Below is a small trained network, with its code and all its weights. Each question gives an input and a class and asks what happens when units are switched off, that is, made to give their printed mean instead of their output.

import numpy as np


def w(rows, s, z=0):
    codes = np.array(rows[::2]) - 128.0
    scale = np.full(codes.shape[1], s)
    scale[-1] = z or s
    return codes * scale


def f(y):
    return np.maximum(y, 0)


def log_softmax(a):
    a = a - a.max(-1, keepdims=True)
    return a - np.log(np.exp(a).sum(-1, keepdims=True))


def net(x, mask):
    res = np.array(x, float).reshape(1, 8) / 4 @ E
    y = f(res @ A[0][:, :-1].T + A[0][:, -1])
    res = res + np.where(mask, y, B[0][:, -1]) @ B[0][:, :-1]
    return log_softmax(res[-1] @ U[:, :-1].T + U[:, -1])


A, B = {}, {}
E = w([
[215,52,191,177,69],'x0',
[196,103,111,208,130],'x1',
[61,112,106,49,29],'x2',
[179,66,56,220,143],'x3',
[98,160,74,163,1],'x4',
[69,216,167,216,142],'x5',
[95,62,231,143,87],'x6',
[83,36,20,134,154],'x7',
],0.0077)
A[0] = w([
[205,178,128,105,130,76],'n0',
[114,131,182,162,83,105],'n1',
[156,154,60,64,195,86],'n2',
[156,150,121,230,160,148],'n3',
[216,134,153,123,128,255],'n4',
[137,103,50,144,132,45],'n5',
[144,110,132,154,186,133],'n6',
[170,137,108,132,53,121],'n7',
[180,83,140,251,196,166],'n8',
[118,143,150,184,157,9],'n9',
[191,219,112,166,119,74],'n10',
[117,77,63,93,96,140],'n11',
[122,108,221,129,104,89],'n12',
[142,170,221,129,139,27],'n13',
],0.013,0.0035)
B[0] = w([
[153,126,85,115,57,166],'n0',
[110,162,153,115,172,179],'n1',
[157,172,174,75,155,189],'n2',
[164,139,115,146,82,205],'n3',
[143,86,176,119,88,206],'n4',
[147,116,172,106,186,177],'n5',
[117,156,99,160,139,176],'n6',
[70,127,100,74,103,175],'n7',
[134,123,108,244,133,251],'n8',
[175,122,80,159,143,158],'n9',
[127,144,97,171,78,183],'n10',
[117,56,77,174,150,198],'n11',
[103,161,132,91,184,198],'n12',
[151,41,137,132,181,193],'n13',
],0.011,0.014)
U = w([
[158,238,86,149,128,134],'0',
[192,50,166,41,110,167],'1',
[78,186,103,110,5,206],'2',
[119,40,52,222,64,135],'3',
[120,112,163,193,178,124],'4',
[99,128,91,18,201,111],'5',
[52,170,111,115,77,1],'6',
],0.011,0.0092)

Each question gives the input, the list of numbers given to net, and the class t.
The units are the neurons (one row each of A and B). Each row of codes is followed by its name. A weight is (code - 128) times the scale printed after its matrix; where a second scale follows, it is the last column's (A, B and U).
mask holds one flag per neuron, in row order. A switched-off neuron (its flag False) gives its mean, the last column of its row in B, instead of its output. The means were averaged over made-up inputs and are rounded, as every weight is.
A unit's drop is (log p(t) with every unit on - log p(t) with that unit switched off) / (log p(t) with every unit on - log p(t) with every unit switched off).
The circuit of an input: a set's keep is (log p(t) with only the set's units on - log p(t) with every unit switched off) / (log p(t) with every unit on - log p(t) with every unit switched off). Starting from the 12 units with the biggest drops (on a tie, the unit counted first), units are removed one at a time, each time the one whose removal leaves the highest keep (on an exact tie, the one counted first), for as long as the keep stays at least 0.8.
units of the circuit, in order: the units of the circuit, biggest drop first
top k neurons: the k neurons with the biggest drops, biggest first
drop of u: that unit's drop, to one decimal
input [-7,4,7,2,-6,4,-2,3], class 5: units of the circuit, in order	(n8)
input [-5,-8,0,4,-5,-4,6,-1], class 5: top 2 neurons	(n8, n4)
input [-5,-7,6,8,-4,7,-2,-4], class 2: units of the circuit, in order	(n13, n8)
input [-4,5,-4,-2,-5,-4,-1,7], class 4: top 2 neurons	(n2, n8)
input [4,4,-2,0,7,-4,-8,-6], class 2: units of the circuit, in order	(n7, n11)
input [8,1,4,6,8,3,-2,-3], class 2: units of the circuit, in order	(n7, n13)
input [1,1,6,6,6,-6,3,-6], class 2: top 2 neurons	(n8, n7)
input [6,-1,5,7,-4,-1,2,-6], class 1: top 3 neurons	(n4, n11, n10)
input [0,-5,6,3,-6,-2,3,8], class 1: top 3 neurons	(n8, n10, n12)
input [0,1,5,-4,0,2,2,2], class 2: top 3 neurons	(n13, n5, n8)
input [1,2,-7,3,-7,-7,-8,-6], class 3: top 3 neurons	(n8, n4, n0)
input [2,5,-4,-7,-2,-2,-5,1], class 1: top 4 neurons	(n4, n2, n11, n8)
input [6,-2,-2,-7,3,-2,4,3], class 5: top 2 neurons	(n12, n8)
input [3,4,2,1,-5,-7,-5,0], class 1: units of the circuit, in order	(n2)
input [2,1,8,-2,-1,-6,-4,3], class 5: units of the circuit, in order	(n8, n4)
input [-7,-2,-7,-5,4,-7,3,5], class 5: top 2 neurons	(n8, n4)
input [-1,-5,2,-2,3,3,6,-3], class 5: top 2 neurons	(n8, n12)
input [-7,-5,6,-3,-1,7,-6,2], class 5: top 2 neurons	(n8, n2)
input [-7,5,4,6,3,5,-8,-1], class 0: top 2 neurons	(n2, n5)
input [4,-4,-7,-4,1,-1,-1,-2], class 1: units of the circuit, in order	(n8, n4)
input [2,-5,2,6,-3,-3,-3,0], class 1: units of the circuit, in order	(n8)
input [6,1,-2,3,-8,4,1,-5], class 3: drop of n8	0.3
input [3,7,-1,-8,-6,-4,6,7], class 4: drop of n7	0.2
input [-3,-3,0,-7,-2,1,-2,-8], class 1: drop of n4	-0.1
